Here is a tiny trained network, its code and every weight. The questions are about switching its units off for an input and a class, where a switched-off unit gives its printed mean instead of its output.

import numpy as np


def w(rows, s, z=0):
    codes = np.array(rows[::2]) - 128.0
    scale = np.full(codes.shape[1], s)
    scale[-1] = z or s
    return codes * scale


def f(y):
    return np.maximum(y, 0)


def log_softmax(a):
    a = a - a.max(-1, keepdims=True)
    return a - np.log(np.exp(a).sum(-1, keepdims=True))


def net(x, mask):
    res = np.array(x, float).reshape(1, 3) / 4 @ E
    y = f(res @ A[0][:, :-1].T + A[0][:, -1])
    res = res + np.where(mask, y, B[0][:, -1]) @ B[0][:, :-1]
    return log_softmax(res[-1] @ U[:, :-1].T + U[:, -1])


A, B = {}, {}
E = w([
[135,24,190,79],'x0',
[16,185,175,82],'x1',
[167,160,99,2],'x2',
],0.0096)
A[0] = w([
[102,192,66,159,133],'n0',
[226,79,51,158,90],'n1',
[179,162,63,1,104],'n2',
[160,127,108,40,107],'n3',
[237,108,94,152,104],'n4',
[113,46,189,112,131],'n5',
[195,115,90,127,105],'n6',
[138,78,165,82,116],'n7',
[203,83,88,171,69],'n8',
[123,175,73,151,86],'n9',
[110,203,71,210,65],'n10',
[93,86,170,250,69],'n11',
[159,168,87,52,104],'n12',
[19,186,194,81,81],'n13',
[134,202,47,141,63],'n14',
[130,53,198,108,80],'n15',
[130,96,195,108,170],'n16',
[132,51,213,121,69],'n17',
[128,97,162,109,254],'n18',
],0.0086,0.0055)
B[0] = w([
[172,147,78,87,212],'n0',
[64,194,204,30,215],'n1',
[43,5,150,248,255],'n2',
[83,40,103,202,203],'n3',
[59,174,212,38,206],'n4',
[165,143,59,96,207],'n5',
[94,135,178,98,179],'n6',
[157,119,79,116,184],'n7',
[38,163,177,50,184],'n8',
[159,129,42,84,175],'n9',
[133,127,51,83,208],'n10',
[2,27,125,205,210],'n11',
[93,61,121,186,207],'n12',
[77,200,220,57,236],'n13',
[134,136,45,100,197],'n14',
[155,133,48,61,190],'n15',
[187,160,83,103,196],'n16',
[139,112,42,60,190],'n17',
[205,165,106,158,226],'n18',
],0.0069,0.0071)
U = w([
[85,193,248,84,94],'0',
[69,60,122,224,99],'1',
[172,155,27,106,72],'2',
[188,166,171,188,255],'3',
],0.011,0.0078)

Each question gives the input, the list of numbers given to net, and the class t.
The units are the neurons (one row each of A and B). Each row of codes is followed by its name. A weight is (code - 128) times the scale printed after its matrix; where a second scale follows, it is the last column's (A, B and U).
mask holds one flag per neuron, in row order. A switched-off neuron (its flag False) gives its mean, the last column of its row in B, instead of its output. The means were averaged over made-up inputs and are rounded, as every weight is.
A unit's drop is (log p(t) with every unit on - log p(t) with that unit switched off) / (log p(t) with every unit on - log p(t) with every unit switched off).
The circuit of an input: a set's keep is (log p(t) with only the set's units on - log p(t) with every unit switched off) / (log p(t) with every unit on - log p(t) with every unit switched off). Starting from the 12 units with the biggest drops (on a tie, the unit counted first), units are removed one at a time, each time the one whose removal leaves the highest keep (on an exact tie, the one counted first), for as long as the keep stays at least 0.8.
units of the circuit, in order: the units of the circuit, biggest drop first
most important unit: the unit with the biggest drop
top k neurons: the k neurons with the biggest drops, biggest first
drop of u: that unit's drop, to one decimal
input [-5,-1,-3], class 2: units of the circuit, in order	n2; n10
input [-6,-5,6], class 1: units of the circuit, in order	n2
input [1,-3,4], class 1: top 3 neurons	n2; n13; n3
input [-1,-8,8], class 0: units of the circuit, in order	n1; n4
input [2,-6,4], class 0: units of the circuit, in order	n1; n4
input [-7,6,8], class 1: top 2 neurons	n2; n12
input [6,-2,7], class 1: top 2 neurons	n2; n3
input [-6,7,8], class 1: top 3 neurons	n2; n12; n3
input [-2,2,-1], class 3: top 3 neurons	n1; n4; n8
input [-8,6,3], class 2: top 2 neurons	n14; n0
input [5,-1,5], class 1: top 2 neurons	n2; n3
input [-6,-6,1], class 0: top 3 neurons	n1; n4; n8
input [3,-7,-6], class 0: drop of n1	0.3
input [0,3,3], class 3: drop of n4	0.4
input [1,-2,3], class 3: most important unit	n11
input [-5,4,-2], class 2: drop of n4	0.3
